Here is a tiny trained network, its code and every weight. The questions are about switching its units off for an input and a class, where a switched-off unit gives its printed mean instead of its output.

import numpy as np


def w(rows, s, z=0):
    codes = np.array(rows[::2]) - 128.0
    scale = np.full(codes.shape[1], s)
    scale[-1] = z or s
    return codes * scale


def f(y):
    return y / 2 * (1 + np.tanh(0.7978845608 * (y + 0.044715 * y**3)))


def log_softmax(a):
    a = a - a.max(-1, keepdims=True)
    return a - np.log(np.exp(a).sum(-1, keepdims=True))


def net(x, mask):
    res = np.array(x, float).reshape(1, 4) / 4 @ E
    y = f(res @ A[0][:, :-1].T + A[0][:, -1])
    res = res + np.where(mask, y, B[0][:, -1]) @ B[0][:, :-1]
    return log_softmax(res[-1] @ U[:, :-1].T + U[:, -1])


A, B = {}, {}
E = w([
[132,126,127,140,140],'x0',
[171,216,214,167,127],'x1',
[60,112,173,233,78],'x2',
[9,218,63,79,166],'x3',
],0.014)
A[0] = w([
[128,52,115,168,66,159],'n0',
[141,222,109,44,186,178],'n1',
[44,111,156,209,174,159],'n2',
[227,134,58,92,131,253],'n3',
[145,100,120,229,6,157],'n4',
[63,153,129,191,57,136],'n5',
[204,62,166,111,162,178],'n6',
[117,96,130,157,135,168],'n7',
[50,149,103,155,154,114],'n8',
[201,174,189,146,101,150],'n9',
[117,175,184,121,118,170],'n10',
[80,20,132,108,119,154],'n11',
],0.011,0.0047)
B[0] = w([
[130,170,12,182,189,213],'n0',
[135,174,93,254,230,245],'n1',
[110,202,154,51,13,208],'n2',
[39,21,171,67,75,229],'n3',
[195,241,72,147,134,252],'n4',
[207,37,227,97,70,207],'n5',
[110,54,212,47,20,232],'n6',
[218,148,87,40,146,158],'n7',
[51,47,118,9,54,194],'n8',
[143,130,232,181,126,226],'n9',
[175,217,221,175,118,174],'n10',
[218,207,9,88,188,199],'n11',
],0.0072,0.014)
U = w([
[132,61,109,32,114,175],'0',
[202,196,68,198,230,212],'1',
[94,105,249,117,147,189],'2',
[204,161,161,158,155,2],'3',
[70,82,76,119,228,75],'4',
],0.013,0.0073)

Each question gives the input, the list of numbers given to net, and the class t.
The units are the neurons (one row each of A and B). Each row of codes is followed by its name. A weight is (code - 128) times the scale printed after its matrix; where a second scale follows, it is the last column's (A, B and U).
mask holds one flag per neuron, in row order. A switched-off neuron (its flag False) gives its mean, the last column of its row in B, instead of its output. The means were averaged over made-up inputs and are rounded, as every weight is.
A unit's drop is (log p(t) with every unit on - log p(t) with that unit switched off) / (log p(t) with every unit on - log p(t) with every unit switched off).
The circuit of an input: a set's keep is (log p(t) with only the set's units on - log p(t) with every unit switched off) / (log p(t) with every unit on - log p(t) with every unit switched off). Starting from all 12 units, units are removed one at a time, each time the one whose removal leaves the highest keep (on an exact tie, the one counted first), for as long as the keep stays at least 0.8.
circuit, biggest first: the units of the circuit, biggest drop first
unit that matters most: the unit with the biggest drop
top k neurons: the k neurons with the biggest drops, biggest first
drop of u: that unit's drop, to one decimal
input [6,-1,5,-6], class 1: circuit, biggest first -> (n0)
input [-8,-5,-1,1], class 4: circuit, biggest first -> (n6, n5, n4)
input [-8,7,4,-1], class 3: top 2 neurons -> (n4, n3)
input [5,4,7,-1], class 3: circuit, biggest first -> (n4, n5)
input [-3,0,2,-5], class 1: circuit, biggest first -> (n0, n4)
input [-7,4,4,0], class 3: top 3 neurons -> (n3, n6, n4)
input [3,0,4,2], class 0: circuit, biggest first -> (n9, n1)
input [8,0,8,3], class 0: circuit, biggest first -> (n8, n9)
input [8,-2,-6,4], class 4: circuit, biggest first -> (n3, n4, n1)
input [5,-2,-7,6], class 4: top 2 neurons -> (n3, n1)
input [7,0,4,5], class 0: top 2 neurons -> (n8, n9)
input [-6,-2,0,6], class 4: top 3 neurons -> (n1, n6, n8)
input [2,-2,-2,5], class 4: top 2 neurons -> (n4, n8)
input [8,3,-7,-8], class 2: unit that matters most -> n9
input [6,0,-5,6], class 4: top 2 neurons -> (n4, n8)
input [4,-1,-3,2], class 4: top 2 neurons -> (n4, n11)
input [7,-1,2,-6], class 1: top 3 neurons -> (n0, n4, n5)
input [-8,-2,-4,5], class 4: drop of n7 -> 0.0
input [-4,-4,-4,6], class 4: drop of n1 -> 0.2
input [6,-2,7,1], class 0: unit that matters most -> n1
input [-2,-5,-7,4], class 4: drop of n1 -> 0.3
input [-7,8,-8,-2], class 2: drop of n3 -> 0.1
